X =
[[129 116 140 140 133 121 126 117 155 122]
 [142 149 123 125 136 108 117 134 145 146]]
Indices start at 1.
row 1 col 1: 129
row 2 col 2: 149
row 1 col 3: 140
row 1 col 6: 121
row 1 col 2: 116
row 2 col 10: 146
row 1 col 9: 155

m =
[[131 122 121 126 137 129 130 122 121 116 125]
 [125 137 145 123 119 127 119 139 145 137 135]
 [137 130 147 120 132 125 116 139 147 124 132]
 [140 120 121 140 134 127 135 126 121 128 118]
 [117 127 110 132 122 131 138 118 110 133 130]
 [135 127 135 127 130 126 124 134 135 128 129]
 [127 123 116 131 121 126 132 128 116 138 137]
 [123 126 117 130 136 133 136 115 117 116 117]
 [147 120 127 139 136 125 131 132 127 128 119]
 [135 128 130 140 117 124 130 138 130 149 130]
 [147 116 119 143 132 124 134 131 119 134 123]
 [121 133 133 123 131 131 127 124 133 119 122]
 [138 116 107 145 133 127 142 120 107 129 118]
 [126 124 114 137 124 129 137 123 114 135 127]
 [146 122 132 137 124 121 125 141 132 143 133]]
Rows and columns are counted from 1.
row 1 col 1 -> 131
row 3 col 6 -> 125
row 5 col 11 -> 130
row 8 col 2 -> 126
row 2 col 3 -> 145
row 10 col 5 -> 117
row 12 col 8 -> 124
row 12 col 11 -> 122
row 9 col 2 -> 120
row 4 col 7 -> 135
row 1 col 10 -> 116
row 2 col 7 -> 119
row 8 col 8 -> 115
row 11 col 5 -> 132
row 3 col 8 -> 139
row 6 col 8 -> 134
row 15 col 2 -> 122
row 6 col 2 -> 127
row 11 col 4 -> 143
row 7 col 5 -> 121
row 13 col 6 -> 127
row 4 col 10 -> 128
row 1 col 8 -> 122
row 14 col 4 -> 137
row 6 col 5 -> 130
row 8 col 10 -> 116
row 2 col 4 -> 123
row 4 col 6 -> 127
row 11 col 11 -> 123
row 9 col 10 -> 128
row 2 col 6 -> 127
row 14 col 1 -> 126
row 9 col 4 -> 139
row 10 col 10 -> 149
row 11 col 6 -> 124

a =
array([[126, 134, 132, 128, 137, 141, 129, 124, 130, 142, 126],
       [128, 133, 152, 127, 136, 140, 128, 131, 135, 119, 134],
       [126, 142, 120, 130, 128, 131, 128, 116, 107, 126, 137]])
Indices start at 1.
(1, 1): 126
(2, 5): 136
(3, 5): 128
(1, 8): 124
(3, 10): 126
(1, 3): 132
(1, 5): 137
(2, 7): 128
(3, 6): 131
(3, 2): 142
(2, 4): 127
(1, 9): 130
(3, 4): 130
(3, 1): 126
(1, 4): 128
(2, 1): 128

W =
[[136 122 113 129 130 130 136 123 123 122]
 [148 123 140 128 127 128 131 130 135 125]
 [127 129 129 119 127 129 123 133 129 126]
 [125 120 125 126 128 127 125 122 134 129]
 [124 123 151 127 117 128 138 122 133 120]
 [121 148 132 122 129 129 118 133 137 134]
 [129 126 134 132 126 128 117 130 116 127]]
Rows and columns are counted from 1.
(1, 1)	136
(2, 3)	140
(5, 6)	128
(7, 5)	126
(6, 5)	129
(7, 3)	134
(4, 10)	129
(5, 5)	117
(4, 8)	122
(5, 8)	122
(7, 2)	126
(3, 1)	127
(4, 1)	125
(7, 9)	116
(5, 2)	123
(7, 10)	127
(1, 7)	136
(1, 8)	123
(1, 6)	130
(1, 2)	122
(2, 2)	123
(6, 1)	121
(4, 7)	125

arr =
[[138 145 144 146 145 145 143 142 156]
 [142 145 149 145 148 145 149 141 143]
 [148 146 138 151 145 145 154 146 141]
 [140 142 145 151 144 146 148 148 140]
 [141 151 147 149 145 146 146 142 139]
 [152 158 146 143 148 147 146 155 150]
 [142 143 145 140 148 152 148 145 147]
 [139 146 147 147 150 147 146 141 152]
 [140 144 141 142 151 147 145 154 145]]
Indices start at 1.
(1, 1) => 138
(9, 4) => 142
(1, 6) => 145
(6, 9) => 150
(7, 4) => 140
(4, 6) => 146
(3, 4) => 151
(2, 6) => 145
(2, 2) => 145
(6, 2) => 158
(3, 2) => 146
(3, 3) => 138
(1, 3) => 144
(5, 3) => 147
(3, 5) => 145
(7, 7) => 148
(9, 7) => 145
(7, 2) => 143
(1, 4) => 146
(9, 2) => 144
(1, 7) => 143
(5, 8) => 142
(7, 9) => 147
(7, 1) => 142
(4, 7) => 148
(8, 9) => 152
(6, 8) => 155
(1, 8) => 142
(4, 4) => 151

M =
[[128 130 133 146 136 148 146 120 139 106 118 117 102 135 131]
 [118 119 137 156 126 124 144 142 144 126 104 130 120 140 139]
 [111 134 138 145 136 135 140 132 136 100 119 131 100 131 134]
 [120 119 147 153 130 137 139 129 134 108 108 139 111 131 142]
 [130 127 151 149 146 135 131 140 145 119 108 108 122 130 135]
 [133 122 132 150 130 136 143 137 147 125  99 109 124 137 140]
 [120 121 142 153 126 139 143 126 133 108 110 141 107 133 141]
 [121 121 143 154 128 140 143 124 133 109 113 139 106 135 138]
 [134 122 133 150 132 136 141 136 147 125  99 107 124 136 139]
 [141 136 125 148 120 140 143 137 148 124 110 104 115 139 133]]
Rows and columns are counted from 1.
row 1 col 1 => 128
row 7 col 1 => 120
row 8 col 8 => 124
row 7 col 13 => 107
row 1 col 11 => 118
row 3 col 8 => 132
row 2 col 6 => 124
row 1 col 15 => 131
row 10 col 4 => 148
row 10 col 12 => 104
row 6 col 6 => 136
row 10 col 11 => 110
row 1 col 9 => 139
row 8 col 11 => 113
row 2 col 3 => 137
row 2 col 5 => 126
row 6 col 2 => 122
row 5 col 12 => 108
row 3 col 5 => 136
row 6 col 8 => 137
row 7 col 2 => 121
row 9 col 1 => 134
row 6 col 5 => 130
row 8 col 5 => 128
row 2 col 14 => 140
row 1 col 12 => 117
row 3 col 6 => 135
row 5 col 11 => 108
row 6 col 4 => 150
row 8 col 10 => 109
row 5 col 4 => 149
row 4 col 11 => 108
row 9 col 15 => 139
row 8 col 3 => 143
row 9 col 2 => 122
